Below are the code and all the weights of a small trained network. Each question names an input and a target symbol and asks about switching units off, where a switched-off unit gives its printed mean instead of its output.

import numpy as np


def w(rows, s, z=0):
    codes = np.array(rows[::2]) - 128.0
    scale = np.full(codes.shape[1], s)
    scale[-1] = z or s
    return codes * scale


def f(y):
    return np.maximum(y, 0)


def softmax(a):
    e = np.exp(a - a.max(-1, keepdims=True))
    return e / e.sum(-1, keepdims=True)


def log_softmax(a):
    a = a - a.max(-1, keepdims=True)
    return a - np.log(np.exp(a).sum(-1, keepdims=True))


def net(x, mask):
    ids = ['αβγδεζηθλμξπστφω'.index(c) for c in x.split()]
    T = len(ids)
    res = E[ids] + P[:T]
    u = 0
    for l in range(3):
        r = res
        for j in range(3):
            rows = slice(2 * j, 2 * j + 2)
            q, k, v = (r @ M[l][rows].T for M in (Q, K, V))
            z = softmax(np.where(np.tri(T) > 0, q @ k.T / 2**0.5, -1e9)) @ v
            o = O[l][rows]
            res = res + np.where(mask[u + j], z, o[:, -1]) @ o[:, :-1]
        u += 3
        y = f(res @ A[l][:, :-1].T + A[l][:, -1])
        res = res + np.where(mask[u : u + 4], y, B[l][:, -1]) @ B[l][:, :-1]
        u += 4
    return log_softmax(res[-1] @ U[:, :-1].T + U[:, -1])


Q, K, V, O, A, B = {}, {}, {}, {}, {}, {}
E = w([
[147,121,138,108],'α',
[126,133,130,118],'β',
[88,127,95,141],'γ',
[135,117,117,121],'δ',
[143,124,112,107],'ε',
[109,131,124,127],'ζ',
[141,110,119,120],'η',
[129,98,98,134],'θ',
[110,154,112,108],'λ',
[85,169,82,118],'μ',
[180,86,122,99],'ξ',
[125,30,128,143],'π',
[194,105,123,77],'σ',
[172,143,83,81],'τ',
[84,29,95,159],'φ',
[151,5,170,111],'ω',
],0.022)
P = w([
[220,182,130,224],'0',
[223,147,89,199],'1',
[197,112,91,151],'2',
[159,86,86,114],'3',
[119,61,83,81],'4',
[87,41,53,52],'5',
[65,21,49,22],'6',
[14,2,49,5],'7',
],0.0095)
Q[0] = w([
[166,100,170,107],'L0H1',
[118,63,62,182],'L0H1',
[98,150,108,76],'L0H2',
[113,9,19,23],'L0H2',
[140,56,83,82],'L0H3',
[94,123,109,105],'L0H3',
],0.015)
K[0] = w([
[114,135,190,88],'L0H1',
[106,111,73,92],'L0H1',
[111,141,95,163],'L0H2',
[254,125,176,79],'L0H2',
[151,47,116,129],'L0H3',
[131,124,170,157],'L0H3',
],0.015)
V[0] = w([
[62,97,86,176],'L0H1',
[127,108,1,138],'L0H1',
[160,133,138,105],'L0H2',
[149,101,113,113],'L0H2',
[182,66,70,105],'L0H3',
[132,112,152,183],'L0H3',
],0.0071)
O[0] = w([
[127,173,218,99,160],'L0H1',
[99,94,254,116,230],'L0H1',
[101,116,69,112,164],'L0H2',
[104,118,132,121,172],'L0H2',
[72,87,23,85,254],'L0H3',
[86,124,186,97,148],'L0H3',
],0.0079)
A[0] = w([
[52,121,87,54,100],'L0N1',
[135,70,50,113,125],'L0N2',
[121,254,15,86,254],'L0N3',
[78,127,52,139,147],'L0N4',
],0.0082,0.0064)
B[0] = w([
[190,127,141,148,245],'L0N1',
[52,132,174,145,242],'L0N2',
[184,105,254,142,195],'L0N3',
[121,166,132,77,200],'L0N4',
],0.0087,0.011)
Q[1] = w([
[95,226,143,96],'L1H1',
[52,64,251,92],'L1H1',
[182,169,110,181],'L1H2',
[140,136,208,36],'L1H2',
[75,34,210,181],'L1H3',
[85,78,242,140],'L1H3',
],0.011)
K[1] = w([
[187,144,108,121],'L1H1',
[48,160,113,25],'L1H1',
[131,132,184,220],'L1H2',
[64,142,112,91],'L1H2',
[71,98,212,64],'L1H3',
[104,99,122,4],'L1H3',
],0.011)
V[1] = w([
[172,159,111,28],'L1H1',
[15,244,136,17],'L1H1',
[144,83,136,105],'L1H2',
[26,127,127,134],'L1H2',
[255,244,140,67],'L1H3',
[100,80,115,226],'L1H3',
],0.0072)
O[1] = w([
[120,52,103,197,117],'L1H1',
[164,47,254,189,122],'L1H1',
[150,165,166,142,174],'L1H2',
[208,93,103,203,153],'L1H2',
[21,119,121,86,10],'L1H3',
[167,202,64,177,133],'L1H3',
],0.0085,0.011)
A[1] = w([
[139,50,153,140,181],'L1N1',
[10,191,58,130,7],'L1N2',
[200,161,143,76,150],'L1N3',
[173,98,179,72,138],'L1N4',
],0.013,0.021)
B[1] = w([
[80,168,56,102,255],'L1N1',
[152,192,182,1,128],'L1N2',
[112,77,88,185,190],'L1N3',
[146,118,100,176,224],'L1N4',
],0.013,0.02)
Q[2] = w([
[123,197,120,113],'L2H1',
[132,72,185,137],'L2H1',
[59,248,54,93],'L2H2',
[111,153,124,22],'L2H2',
[162,144,129,109],'L2H3',
[77,178,116,179],'L2H3',
],0.015)
K[2] = w([
[111,52,134,58],'L2H1',
[209,248,127,131],'L2H1',
[76,33,135,155],'L2H2',
[141,70,209,86],'L2H2',
[130,153,160,143],'L2H3',
[80,62,111,132],'L2H3',
],0.013)
V[2] = w([
[111,1,158,62],'L2H1',
[171,41,80,18],'L2H1',
[34,143,167,181],'L2H2',
[96,197,62,54],'L2H2',
[89,56,107,79],'L2H3',
[61,194,215,141],'L2H3',
],0.0091)
O[2] = w([
[59,49,218,128,102],'L2H1',
[140,116,150,118,162],'L2H1',
[81,96,91,130,104],'L2H2',
[200,251,76,94,162],'L2H2',
[142,169,167,99,166],'L2H3',
[64,151,130,173,5],'L2H3',
],0.014,0.017)
A[2] = w([
[85,34,30,73,202],'L2N1',
[88,227,127,77,5],'L2N2',
[237,101,144,254,71],'L2N3',
[138,132,25,91,110],'L2N4',
],0.0082,0.012)
B[2] = w([
[76,173,191,120,226],'L2N1',
[94,60,80,4,134],'L2N2',
[60,83,160,62,183],'L2N3',
[108,108,122,197,251],'L2N4',
],0.013,0.024)
U = w([
[133,120,97,99,87],'α',
[99,115,84,116,50],'β',
[113,113,106,223,118],'γ',
[136,123,80,141,104],'δ',
[120,130,99,121,113],'ε',
[100,126,80,161,56],'ζ',
[150,127,85,157,119],'η',
[179,114,103,221,139],'θ',
[56,126,98,129,22],'λ',
[39,131,134,167,1],'μ',
[253,132,149,172,227],'ξ',
[138,66,80,162,114],'π',
[223,143,182,59,212],'σ',
[94,124,191,63,209],'τ',
[56,41,148,168,88],'φ',
[211,42,93,99,90],'ω',
],0.015,0.0088)

Each question gives the input, a string of symbols that net reads in full, and the target symbol t.
The units are the heads (2 rows each of Q, K, V and O) and the neurons (one row each of A and B). Each row of codes is followed by its name. A weight is (code - 128) times the scale printed after its matrix; where a second scale follows, it is the last column's (O, A, B and U).
mask holds one flag per unit, layer by layer, with each layer's heads first. A switched-off unit (its flag False) gives its mean, the last column of its rows in O or B, instead of its output. The means were averaged over made-up inputs and are rounded, as every weight is.
A unit's drop is (log p(t) with every unit on - log p(t) with that unit switched off) / (log p(t) with every unit on - log p(t) with every unit switched off).
The circuit of an input: a set's keep is (log p(t) with only the set's units on - log p(t) with every unit switched off) / (log p(t) with every unit on - log p(t) with every unit switched off). Starting from the 12 units with the biggest drops (on a tie, the unit counted first), units are removed one at a time, each time the one whose removal leaves the highest keep (on an exact tie, the one counted first), for as long as the keep stays at least 0.8.
units of the circuit, in order: the units of the circuit, biggest drop first
unit that matters most: the unit with the biggest drop
k most important neurons: the k neurons with the biggest drops, biggest first
top k neurons in layer l: the k neurons of layer l with the biggest drops, biggest first
which heads matter: for each layer, one digit per head in row order, 1 if its drop is at least 0.15 and else 0, layers parted by /
input γ δ ω ξ γ ζ μ γ, target μ: which heads matter -> 000 / 100 / 110
input τ α τ ζ, target τ: units of the circuit, in order -> (L1N1; L2H1; L1H3; L2N4)
input δ γ τ τ σ γ, target σ: units of the circuit, in order -> (L1N3; L2H3)
input η μ α, target μ: units of the circuit, in order -> (L1H3; L2H3)
input λ σ ξ, target σ: unit that matters most -> L1N1
input η σ λ σ τ σ ω ω, target ω: 3 most important neurons -> (L0N2; L2N3; L1N4)
input β τ μ γ, target τ: which heads matter -> 001 / 011 / 100
input θ η φ ξ, target φ: 3 most important neurons -> (L1N1; L2N3; L1N3)
input γ β λ, target μ: which heads matter -> 000 / 011 / 011
input δ α ω δ α, target ω: units of the circuit, in order -> (L2H3; L1N3; L0H1)
input ξ δ θ, target ξ: 4 most important neurons -> (L1N1; L2N3; L1N4; L1N3)
input μ β α φ β γ γ, target γ: 2 most important neurons -> (L1N1; L2N3)
input ξ α ξ φ η ζ, target φ: top 2 neurons in layer 0 -> (L0N1; L0N2)
input μ μ τ θ, target τ: unit that matters most -> L0N3
input ξ ζ ε φ γ μ, target φ: units of the circuit, in order -> (L1N1; L2H2; L1H1; L1N3)
input τ γ ξ λ φ μ, target φ: top 2 neurons in layer 0 -> (L0N3; L0N1)
input σ α δ ε τ, target τ: which heads matter -> 000 / 111 / 100
input φ φ τ, target φ: units of the circuit, in order -> (L1N1; L2N3; L1N3)
input τ α ξ τ τ, target τ: units of the circuit, in order -> (L2H1; L1H3)
input ω φ φ γ, target φ: units of the circuit, in order -> (L2H2)
input τ σ μ τ φ δ, target φ: 4 most important neurons -> (L1N1; L2N3; L1N3; L0N2)
input α γ μ γ, target μ: 2 most important neurons -> (L1N1; L0N3)
input η λ μ δ, target μ: which heads matter -> 000 / 001 / 011
input λ ε φ δ σ λ, target σ: 4 most important neurons -> (L1N3; L1N1; L0N1; L2N3)
input α α σ ξ η τ φ η, target φ: 4 most important neurons -> (L1N1; L2N3; L0N2; L1N3)
input δ γ ζ μ δ ξ, target ξ: which heads matter -> 001 / 001 / 111
input ε τ σ ξ γ, target ξ: which heads matter -> 100 / 000 / 010
input σ τ β μ, target τ: which heads matter -> 000 / 011 / 100
input φ π θ α φ β, target φ: 2 most important neurons -> (L1N1; L2N3)
input γ τ ξ ξ ξ γ ω β, target ω: unit that matters most -> L2N3
